Below are the code and all the weights of a small trained network. Each question names an input and a class and asks about switching units off, where a switched-off unit gives its printed mean instead of its output.

import numpy as np


def w(rows, s, z=0):
    codes = np.array(rows[::2]) - 128.0
    scale = np.full(codes.shape[1], s)
    scale[-1] = z or s
    return codes * scale


def f(y):
    return np.maximum(y, 0)


def log_softmax(a):
    a = a - a.max(-1, keepdims=True)
    return a - np.log(np.exp(a).sum(-1, keepdims=True))


def net(x, mask):
    res = np.array(x, float).reshape(1, 5) / 4 @ E
    y = f(res @ A[0][:, :-1].T + A[0][:, -1])
    res = res + np.where(mask, y, B[0][:, -1]) @ B[0][:, :-1]
    return log_softmax(res[-1] @ U[:, :-1].T + U[:, -1])


A, B = {}, {}
E = w([
[129,131,130],'x0',
[31,76,145],'x1',
[146,2,89],'x2',
[149,88,217],'x3',
[125,126,128],'x4',
],0.0098)
A[0] = w([
[40,220,226,121],'neuron 0',
[78,89,118,134],'neuron 1',
[107,191,218,84],'neuron 2',
[142,50,79,82],'neuron 3',
[178,51,159,134],'neuron 4',
[6,125,113,81],'neuron 5',
[20,53,138,147],'neuron 6',
[84,134,130,156],'neuron 7',
[129,191,211,73],'neuron 8',
[171,114,234,90],'neuron 9',
[125,177,162,89],'neuron 10',
[71,154,37,215],'neuron 11',
[124,120,120,255],'neuron 12',
[162,93,117,104],'neuron 13',
[101,124,116,209],'neuron 14',
[101,129,90,253],'neuron 15',
[178,140,107,163],'neuron 16',
[85,169,34,83],'neuron 17',
[159,104,246,79],'neuron 18',
[34,112,171,71],'neuron 19',
[23,106,233,121],'neuron 20',
[102,216,138,114],'neuron 21',
[230,155,122,80],'neuron 22',
[173,81,108,96],'neuron 23',
[234,138,186,119],'neuron 24',
[156,143,115,210],'neuron 25',
[132,152,57,85],'neuron 26',
[179,61,60,156],'neuron 27',
[102,192,137,87],'neuron 28',
[208,115,111,163],'neuron 29',
],0.013,0.0075)
B[0] = w([
[89,74,159,248],'neuron 0',
[108,180,133,188],'neuron 1',
[96,77,134,197],'neuron 2',
[28,72,146,198],'neuron 3',
[116,78,150,210],'neuron 4',
[121,206,69,203],'neuron 5',
[114,197,125,254],'neuron 6',
[163,179,132,173],'neuron 7',
[70,91,149,188],'neuron 8',
[253,93,54,190],'neuron 9',
[53,70,122,165],'neuron 10',
[196,95,148,239],'neuron 11',
[143,141,241,227],'neuron 12',
[34,134,142,158],'neuron 13',
[188,156,153,195],'neuron 14',
[191,116,185,228],'neuron 15',
[101,180,132,178],'neuron 16',
[185,27,98,187],'neuron 17',
[254,52,65,196],'neuron 18',
[87,174,82,190],'neuron 19',
[164,212,102,238],'neuron 20',
[78,50,145,204],'neuron 21',
[31,195,91,182],'neuron 22',
[83,120,136,170],'neuron 23',
[146,225,94,198],'neuron 24',
[141,164,169,190],'neuron 25',
[231,119,78,164],'neuron 26',
[78,115,147,225],'neuron 27',
[67,103,114,175],'neuron 28',
[56,207,151,194],'neuron 29',
],0.0075,0.0098)
U = w([
[166,135,251,255],'0',
[74,59,187,41],'1',
[130,209,90,32],'2',
[230,65,86,161],'3',
],0.011,0.005)

Each question gives the input, the list of numbers given to net, and the class t.
The units are the neurons (one row each of A and B). Each row of codes is followed by its name. A weight is (code - 128) times the scale printed after its matrix; where a second scale follows, it is the last column's (A, B and U).
mask holds one flag per neuron, in row order. A switched-off neuron (its flag False) gives its mean, the last column of its row in B, instead of its output. The means were averaged over made-up inputs and are rounded, as every weight is.
A unit's drop is (log p(t) with every unit on - log p(t) with that unit switched off) / (log p(t) with every unit on - log p(t) with every unit switched off).
The circuit of an input: a set's keep is (log p(t) with only the set's units on - log p(t) with every unit switched off) / (log p(t) with every unit on - log p(t) with every unit switched off). Starting from the 12 units with the biggest drops (on a tie, the unit counted first), units are removed one at a time, each time the one whose removal leaves the highest keep (on an exact tie, the one counted first), for as long as the keep stays at least 0.8.
units of the circuit, in order: the units of the circuit, biggest drop first
unit that matters most: the unit with the biggest drop
k most important neurons: the k neurons with the biggest drops, biggest first
drop when u is switched off: that unit's drop, to one decimal
input [1,-8,3,5,1], class 2: units of the circuit, in order	neuron 24; neuron 22
input [0,3,-1,6,7], class 3: units of the circuit, in order	neuron 18; neuron 9
input [0,7,-4,2,-7], class 2: unit that matters most	neuron 20
input [5,2,-8,-8,-7], class 1: units of the circuit, in order	neuron 21; neuron 0
input [-3,6,5,-4,5], class 2: 2 most important neurons	neuron 5; neuron 6
input [-1,6,-6,8,4], class 3: 2 most important neurons	neuron 18; neuron 9
input [6,-8,3,8,-5], class 2: 3 most important neurons	neuron 24; neuron 22; neuron 29
input [3,-8,2,7,-7], class 2: 2 most important neurons	neuron 24; neuron 22
input [-4,8,7,7,-2], class 2: units of the circuit, in order	neuron 20; neuron 6
input [-2,-7,-4,-8,-5], class 3: 4 most important neurons	neuron 17; neuron 26; neuron 11; neuron 6
input [-1,8,7,3,7], class 2: units of the circuit, in order	neuron 6; neuron 20
input [-2,2,-7,-8,6], class 3: units of the circuit, in order	neuron 17; neuron 11
input [2,5,-3,6,-1], class 3: 3 most important neurons	neuron 18; neuron 9; neuron 29
input [4,7,-7,-1,0], class 1: units of the circuit, in order	neuron 0
input [-3,-7,2,8,-3], class 3: 3 most important neurons	neuron 18; neuron 9; neuron 6
input [-2,4,-7,8,7], class 3: 3 most important neurons	neuron 18; neuron 9; neuron 20
input [-3,-1,8,-7,4], class 1: 2 most important neurons	neuron 3; neuron 27
input [7,3,1,-8,-3], class 3: drop when neuron 17 is switched off	0.2
input [-5,8,2,-6,-8], class 2: drop when neuron 14 is switched off	0.0
input [-8,-6,-6,-5,3], class 0: drop when neuron 10 is switched off	-0.2
input [-5,-1,8,1,1], class 1: unit that matters most	neuron 3
